Here is a tiny trained network, its code and every weight. The questions are about switching its units off for an input and a target symbol, where a switched-off unit gives its printed mean instead of its output.

import numpy as np


def w(rows, s, z=0):
    codes = np.array(rows[::2]) - 128.0
    scale = np.full(codes.shape[1], s)
    scale[-1] = z or s
    return codes * scale


def norm(h):
    return h / np.sqrt((h * h).mean(-1, keepdims=True) + 1e-5)


def f(y):
    return np.maximum(y, 0)


def softmax(a):
    e = np.exp(a - a.max(-1, keepdims=True))
    return e / e.sum(-1, keepdims=True)


def log_softmax(a):
    a = a - a.max(-1, keepdims=True)
    return a - np.log(np.exp(a).sum(-1, keepdims=True))


def net(x, mask):
    ids = ['Ψβδζθλμπ'.index(c) for c in x.split()]
    T = len(ids)
    res = E[ids] + P[:T]
    r = norm(res)
    for j in range(2):
        rows = slice(2 * j, 2 * j + 2)
        q, k, v = (r @ M[0][rows].T for M in (Q, K, V))
        z = softmax(np.where(np.tri(T) > 0, q @ k.T / 2**0.5, -1e9)) @ v
        o = O[0][rows]
        res = res + np.where(mask[j], z, o[:, -1]) @ o[:, :-1]
    y = f(norm(res) @ A[0][:, :-1].T + A[0][:, -1])
    res = res + np.where(mask[2:26], y, B[0][:, -1]) @ B[0][:, :-1]
    return log_softmax(norm(res)[-1] @ U[:, :-1].T + U[:, -1])


Q, K, V, O, A, B = {}, {}, {}, {}, {}, {}
E = w([
[38,188,181,92],'Ψ',
[117,175,120,180],'β',
[23,117,126,193],'δ',
[140,159,131,195],'ζ',
[124,226,1,124],'θ',
[143,135,100,239],'λ',
[133,158,133,196],'μ',
[112,191,117,187],'π',
],0.0097)
P = w([
[49,2,91,20],'0',
[112,168,141,163],'1',
[118,169,141,163],'2',
[111,175,141,164],'3',
[117,172,141,162],'4',
[119,174,139,164],'5',
[117,171,142,168],'6',
[129,162,151,166],'7',
[121,161,142,165],'8',
[134,161,145,166],'9',
[130,160,145,161],'10',
[126,158,141,159],'11',
[125,164,140,157],'12',
[115,164,145,159],'13',
],0.0038)
Q[0] = w([
[104,104,70,57],'H1',
[236,83,126,79],'H1',
[52,93,109,153],'H2',
[97,59,75,4],'H2',
],0.023)
K[0] = w([
[120,236,126,209],'H1',
[211,76,225,197],'H1',
[54,150,147,248],'H2',
[216,156,205,252],'H2',
],0.015)
V[0] = w([
[97,209,165,124],'H1',
[169,112,145,254],'H1',
[176,116,147,59],'H2',
[184,223,127,123],'H2',
],0.0093)
O[0] = w([
[131,27,119,103,180],'H1',
[10,190,59,87,28],'H1',
[254,116,107,147,1],'H2',
[137,144,163,242,105],'H2',
],0.0056,0.0059)
A[0] = w([
[138,95,112,179,200],'N1',
[138,144,1,127,131],'N2',
[127,103,119,133,90],'N3',
[139,137,219,15,23],'N4',
[124,94,103,149,76],'N5',
[43,105,94,117,114],'N6',
[144,139,150,164,196],'N7',
[137,179,228,48,142],'N8',
[180,166,47,103,41],'N9',
[219,173,42,97,212],'N10',
[159,89,118,104,7],'N11',
[124,57,145,163,165],'N12',
[110,89,92,91,184],'N13',
[132,82,49,211,175],'N14',
[130,105,113,72,78],'N15',
[178,80,129,109,70],'N16',
[161,102,126,162,90],'N17',
[175,178,162,37,211],'N18',
[79,13,100,168,78],'N19',
[217,97,123,93,61],'N20',
[127,124,69,79,122],'N21',
[199,166,58,97,220],'N22',
[236,166,151,142,98],'N23',
[152,171,168,128,210],'N24',
],0.0083,0.0018)
B[0] = w([
[114,122,132,79,176],'N1',
[134,180,198,104,253],'N2',
[128,145,130,129,129],'N3',
[202,195,236,116,155],'N4',
[144,136,149,125,133],'N5',
[192,51,110,150,234],'N6',
[85,115,98,108,172],'N7',
[204,114,183,98,168],'N8',
[184,93,43,88,198],'N9',
[143,56,9,67,224],'N10',
[132,124,134,131,129],'N11',
[73,161,99,122,167],'N12',
[108,170,158,153,160],'N13',
[119,158,177,48,228],'N14',
[113,132,110,133,133],'N15',
[105,94,137,61,132],'N16',
[101,164,105,135,148],'N17',
[91,151,197,167,144],'N18',
[177,88,104,211,177],'N19',
[99,79,118,14,135],'N20',
[100,167,147,118,169],'N21',
[169,72,56,77,209],'N22',
[206,194,81,204,168],'N23',
[122,86,145,99,164],'N24',
],0.014,0.0052)
U = w([
[172,114,36,20,197],'Ψ',
[180,72,145,134,2],'β',
[216,131,255,89,97],'δ',
[50,146,131,105,58],'ζ',
[196,234,79,213,133],'θ',
[62,134,118,121,56],'λ',
[30,143,146,92,86],'μ',
[89,41,75,226,226],'π',
],0.0083,0.003)

Each question gives the input, a string of symbols that net reads in full, and the target symbol t.
The units are the heads (2 rows each of Q, K, V and O) and the neurons (one row each of A and B). Each row of codes is followed by its name. A weight is (code - 128) times the scale printed after its matrix; where a second scale follows, it is the last column's (O, A, B and U).
mask holds one flag per unit, heads first, then neurons. A switched-off unit (its flag False) gives its mean, the last column of its rows in O or B, instead of its output. The means were averaged over made-up inputs and are rounded, as every weight is.
A unit's drop is (log p(t) with every unit on - log p(t) with that unit switched off) / (log p(t) with every unit on - log p(t) with every unit switched off).
unit that matters most: the unit with the biggest drop
k most important neurons: the k neurons with the biggest drops, biggest first
which heads matter: for each layer, one digit per head in row order, 1 if its drop is at least 0.15 and else 0, layers parted by /
drop when u is switched off: that unit's drop, to one decimal
input θ θ λ θ π θ θ θ θ β θ θ λ, target θ: which heads matter => 11
input θ μ μ λ Ψ μ, target θ: unit that matters most => N23
input π π δ δ Ψ Ψ ζ Ψ θ μ λ, target π: which heads matter => 11
input ζ μ θ θ ζ Ψ θ δ θ θ ζ β, target μ: which heads matter => 01
input π δ θ π Ψ Ψ δ ζ, target π: which heads matter => 11
input μ μ δ δ θ ζ λ λ, target μ: which heads matter => 00
input θ Ψ θ θ π, target θ: which heads matter => 10
input δ θ θ θ δ ζ, target δ: which heads matter => 01
input π π θ ζ θ δ Ψ θ λ β, target π: which heads matter => 01
input μ θ δ β Ψ θ λ Ψ θ δ θ Ψ ζ, target μ: which heads matter => 10
input δ δ μ π μ θ π μ β λ, target δ: 2 most important neurons => (N10; N6)
input θ ζ Ψ Ψ θ β θ θ θ θ β λ, target θ: 2 most important neurons => (N23; N10)
input ζ θ θ θ μ Ψ δ π, target μ: drop when H1 is switched off => 0.1
input δ μ θ Ψ μ, target δ: drop when H2 is switched off => 2.0
input θ Ψ θ μ θ ζ θ δ π, target θ: drop when N20 is switched off => 0.0
